Below is a small trained network, with its code and all its weights. Each question gives an input and a target symbol and asks what happens when units are switched off, that is, made to give their printed mean instead of their output.

import numpy as np


def w(rows, s, z=0):
    codes = np.array(rows[::2]) - 128.0
    scale = np.full(codes.shape[1], s)
    scale[-1] = z or s
    return codes * scale


def f(y):
    return y / 2 * (1 + np.tanh(0.7978845608 * (y + 0.044715 * y**3)))


def softmax(a):
    e = np.exp(a - a.max(-1, keepdims=True))
    return e / e.sum(-1, keepdims=True)


def log_softmax(a):
    a = a - a.max(-1, keepdims=True)
    return a - np.log(np.exp(a).sum(-1, keepdims=True))


def net(x, mask):
    ids = ['ΓΛΨμπτ'.index(c) for c in x.split()]
    T = len(ids)
    res = E[ids] + P[:T]
    u = 0
    for l in range(3):
        r = res
        for j in range(3):
            rows = slice(2 * j, 2 * j + 2)
            q, k, v = (r @ M[l][rows].T for M in (Q, K, V))
            z = softmax(np.where(np.tri(T) > 0, q @ k.T / 2**0.5, -1e9)) @ v
            o = O[l][rows]
            res = res + np.where(mask[u + j], z, o[:, -1]) @ o[:, :-1]
        u += 3
        y = f(res @ A[l][:, :-1].T + A[l][:, -1])
        res = res + np.where(mask[u : u + 8], y, B[l][:, -1]) @ B[l][:, :-1]
        u += 8
    return log_softmax(res[-1] @ U[:, :-1].T + U[:, -1])


Q, K, V, O, A, B = {}, {}, {}, {}, {}, {}
E = w([
[128,152,124,149,61],'Γ',
[158,182,74,75,161],'Λ',
[167,145,164,171,85],'Ψ',
[193,150,190,130,174],'μ',
[198,102,104,180,180],'π',
[191,103,94,8,84],'τ',
],0.019)
P = w([
[78,139,133,111,84],'0',
[92,146,142,117,101],'1',
[107,152,139,109,114],'2',
[132,168,131,111,128],'3',
[154,176,125,116,139],'4',
[170,187,105,108,146],'5',
[197,196,107,121,159],'6',
[220,207,100,132,179],'7',
[238,220,96,137,183],'8',
[254,232,86,149,204],'9',
],0.0089)
Q[0] = w([
[161,182,112,144,149],'L0H0',
[174,156,116,225,199],'L0H0',
[54,134,146,113,149],'L0H1',
[249,227,161,92,128],'L0H1',
[152,61,114,80,114],'L0H2',
[173,209,90,117,136],'L0H2',
],0.013)
K[0] = w([
[252,147,174,154,216],'L0H0',
[100,177,131,251,141],'L0H0',
[57,120,135,168,131],'L0H1',
[231,143,138,77,195],'L0H1',
[174,67,101,119,100],'L0H2',
[191,189,102,131,130],'L0H2',
],0.013)
V[0] = w([
[85,112,132,139,192],'L0H0',
[158,168,140,204,113],'L0H0',
[253,102,126,42,122],'L0H1',
[173,249,106,108,174],'L0H1',
[158,224,92,154,158],'L0H2',
[14,106,107,128,217],'L0H2',
],0.0049)
O[0] = w([
[60,150,117,81,120,96],'L0H0',
[108,218,98,147,96,162],'L0H0',
[254,62,168,234,124,254],'L0H1',
[241,160,152,111,115,236],'L0H1',
[146,169,110,68,99,196],'L0H2',
[16,96,177,56,132,54],'L0H2',
],0.0052,0.0075)
A[0] = w([
[81,66,137,106,161,51],'L0N0',
[119,143,129,100,86,62],'L0N1',
[140,97,159,163,111,96],'L0N2',
[7,72,176,134,127,11],'L0N3',
[100,81,122,134,113,58],'L0N4',
[115,116,115,159,138,96],'L0N5',
[87,138,86,149,126,115],'L0N6',
[143,123,119,155,149,147],'L0N7',
],0.02,0.011)
B[0] = w([
[124,66,73,70,42,128],'L0N0',
[91,99,157,157,199,116],'L0N1',
[61,132,117,23,81,189],'L0N2',
[55,80,234,236,30,128],'L0N3',
[135,131,53,212,93,124],'L0N4',
[113,2,145,147,140,114],'L0N5',
[82,129,214,221,156,121],'L0N6',
[159,122,113,109,72,254],'L0N7',
],0.008,0.0075)
Q[1] = w([
[82,9,102,143,140],'L1H0',
[188,159,35,89,96],'L1H0',
[96,167,153,182,146],'L1H1',
[186,206,93,65,24],'L1H1',
[128,97,68,51,84],'L1H2',
[44,101,127,123,165],'L1H2',
],0.014)
K[1] = w([
[45,118,206,98,105],'L1H0',
[251,68,139,106,188],'L1H0',
[81,167,167,160,85],'L1H1',
[240,145,141,188,131],'L1H1',
[141,122,83,4,168],'L1H2',
[15,57,93,142,137],'L1H2',
],0.011)
V[1] = w([
[153,140,211,51,123],'L1H0',
[49,200,216,5,144],'L1H0',
[230,65,194,199,215],'L1H1',
[91,162,1,132,116],'L1H1',
[227,163,152,39,221],'L1H2',
[58,102,43,166,34],'L1H2',
],0.0059)
O[1] = w([
[104,205,112,13,65,167],'L1H0',
[157,227,85,60,23,57],'L1H0',
[123,56,253,98,186,202],'L1H1',
[201,66,110,156,172,99],'L1H1',
[115,173,180,1,201,255],'L1H2',
[101,78,60,223,160,52],'L1H2',
],0.006,0.014)
A[1] = w([
[71,69,14,101,124,48],'L1N0',
[119,146,107,78,214,81],'L1N1',
[159,97,129,174,168,185],'L1N2',
[249,160,129,161,134,115],'L1N3',
[76,143,85,96,228,100],'L1N4',
[113,61,90,254,105,1],'L1N5',
[130,43,22,124,157,125],'L1N6',
[152,83,124,95,112,38],'L1N7',
],0.0072,0.0065)
B[1] = w([
[188,206,157,119,3,125],'L1N0',
[152,105,91,99,178,182],'L1N1',
[202,150,139,116,41,140],'L1N2',
[42,179,37,73,21,247],'L1N3',
[222,50,85,183,110,132],'L1N4',
[18,82,220,20,251,129],'L1N5',
[179,146,239,105,211,124],'L1N6',
[93,134,67,166,98,131],'L1N7',
],0.0059,0.013)
Q[2] = w([
[52,133,21,227,151],'L2H0',
[2,97,121,216,168],'L2H0',
[141,121,109,100,56],'L2H1',
[116,104,178,114,140],'L2H1',
[121,195,183,26,244],'L2H2',
[100,131,71,148,161],'L2H2',
],0.014)
K[2] = w([
[101,42,89,223,1],'L2H0',
[29,12,129,87,41],'L2H0',
[206,178,201,142,96],'L2H1',
[110,117,180,107,190],'L2H1',
[236,74,121,21,112],'L2H2',
[36,108,73,146,54],'L2H2',
],0.0098)
V[2] = w([
[126,148,47,148,183],'L2H0',
[222,108,89,92,142],'L2H0',
[140,174,178,108,121],'L2H1',
[133,150,66,78,164],'L2H1',
[160,248,124,175,201],'L2H2',
[140,95,165,126,113],'L2H2',
],0.012)
O[2] = w([
[12,103,109,147,159,91],'L2H0',
[102,49,56,150,126,250],'L2H0',
[124,154,88,95,192,239],'L2H1',
[68,71,143,71,152,165],'L2H1',
[123,205,127,158,222,144],'L2H2',
[161,113,123,139,143,135],'L2H2',
],0.011,0.023)
A[2] = w([
[183,112,18,109,123,33],'L2N0',
[134,143,78,108,198,34],'L2N1',
[172,116,45,116,138,89],'L2N2',
[67,161,187,255,156,145],'L2N3',
[120,135,177,208,21,3],'L2N4',
[190,151,220,125,113,3],'L2N5',
[118,78,240,94,189,52],'L2N6',
[32,99,122,115,163,20],'L2N7',
],0.0076,0.0045)
B[2] = w([
[101,166,161,127,109,253],'L2N0',
[135,134,155,173,50,231],'L2N1',
[82,97,197,188,90,235],'L2N2',
[81,83,226,79,103,130],'L2N3',
[124,167,77,141,135,135],'L2N4',
[85,28,116,71,122,155],'L2N5',
[143,96,70,254,7,146],'L2N6',
[195,169,159,196,118,174],'L2N7',
],0.0069,0.02)
U = w([
[79,119,254,179,112,71],'Γ',
[64,91,137,152,173,249],'Λ',
[120,153,130,198,64,115],'Ψ',
[138,126,186,128,173,127],'μ',
[146,76,197,215,172,240],'π',
[97,87,173,136,97,4],'τ',
],0.0063,0.0036)

Each question gives the input, a string of symbols that net reads in full, and the target symbol t.
The units are the heads (2 rows each of Q, K, V and O) and the neurons (one row each of A and B). Each row of codes is followed by its name. A weight is (code - 128) times the scale printed after its matrix; where a second scale follows, it is the last column's (O, A, B and U).
mask holds one flag per unit, layer by layer, with each layer's heads first. A switched-off unit (its flag False) gives its mean, the last column of its rows in O or B, instead of its output. The means were averaged over made-up inputs and are rounded, as every weight is.
A unit's drop is (log p(t) with every unit on - log p(t) with that unit switched off) / (log p(t) with every unit on - log p(t) with every unit switched off).
The circuit of an input: a set's keep is (log p(t) with only the set's units on - log p(t) with every unit switched off) / (log p(t) with every unit on - log p(t) with every unit switched off). Starting from the 12 units with the biggest drops (on a tie, the unit counted first), units are removed one at a time, each time the one whose removal leaves the highest keep (on an exact tie, the one counted first), for as long as the keep stays at least 0.8.
units of the circuit, in order: the units of the circuit, biggest drop first
unit that matters most: the unit with the biggest drop
k most important neurons: the k neurons with the biggest drops, biggest first
k most important neurons of layer l: the k neurons of layer l with the biggest drops, biggest first
heads that matter: for each layer, one digit per head in row order, 1 if its drop is at least 0.15 and else 0, layers parted by /
drop of u: that unit's drop, to one decimal
input Λ π Ψ Γ τ μ Γ, target μ: units of the circuit, in order => [L2H0; L1H2; L2H1]
input π Γ Ψ τ π τ μ, target τ: unit that matters most => L0H0
input π τ Λ π π Ψ Γ τ Ψ Ψ, target τ: units of the circuit, in order => [L2H2; L0N2; L0H1; L1N3]
input π Ψ Λ Ψ Γ μ Γ Ψ τ Ψ, target τ: units of the circuit, in order => [L0N2; L0H1; L2H2; L1N3]
input Ψ Ψ τ Ψ Λ μ τ π, target τ: units of the circuit, in order => [L2H2; L1N3]
input Ψ Ψ Ψ Λ, target Ψ: units of the circuit, in order => [L2H1; L1H2]
input Λ π π Γ, target π: 2 most important neurons of layer 2 => [L2N7; L2N0]
input Γ μ τ μ, target τ: heads that matter => 100 / 000 / 001
input Λ μ μ, target μ: units of the circuit, in order => [L2H0; L2N2; L1H1]
input μ μ π Ψ Λ Λ τ Ψ, target Λ: heads that matter => 000 / 000 / 100
input Γ Λ Γ μ Λ Λ Ψ τ Ψ, target Λ: units of the circuit, in order => [L2H0; L0N2; L2H1]
input Ψ τ Λ τ Ψ π Ψ Ψ Λ, target Ψ: 2 most important neurons => [L0N2; L2N1]
input Λ Ψ π Ψ Ψ Λ μ π Ψ Λ, target π: 2 most important neurons => [L2N7; L2N1]
input Ψ τ π, target τ: units of the circuit, in order => [L2H2]
input π Ψ Ψ Ψ, target Ψ: 3 most important neurons of layer 1 => [L1N2; L1N1; L1N6]
input μ Λ Λ μ Ψ, target μ: heads that matter => 000 / 001 / 100
input Γ π Λ, target π: heads that matter => 000 / 100 / 000
input Λ μ Λ τ Λ Λ Γ, target Λ: heads that matter => 000 / 001 / 100
input Ψ μ Γ, target μ: heads that matter => 000 / 000 / 100
input Ψ μ Γ Λ μ π Ψ π Γ, target π: units of the circuit, in order => [L1H0]
input τ Ψ τ μ μ Ψ, target μ: 2 most important neurons of layer 1 => [L1N7; L1N1]
input Ψ π Ψ, target π: 2 most important neurons of layer 0 => [L0N2; L0N7]
input Ψ Γ Ψ, target Ψ: 2 most important neurons of layer 1 => [L1N5; L1N1]
input Λ Λ Γ, target Λ: drop of L0N7 => 0.1
input τ Λ π Ψ Λ τ Ψ Λ, target τ: drop of L2H0 => -0.1
input Λ τ μ Γ Ψ Ψ Γ τ Ψ Λ, target τ: drop of L0H1 => 0.5
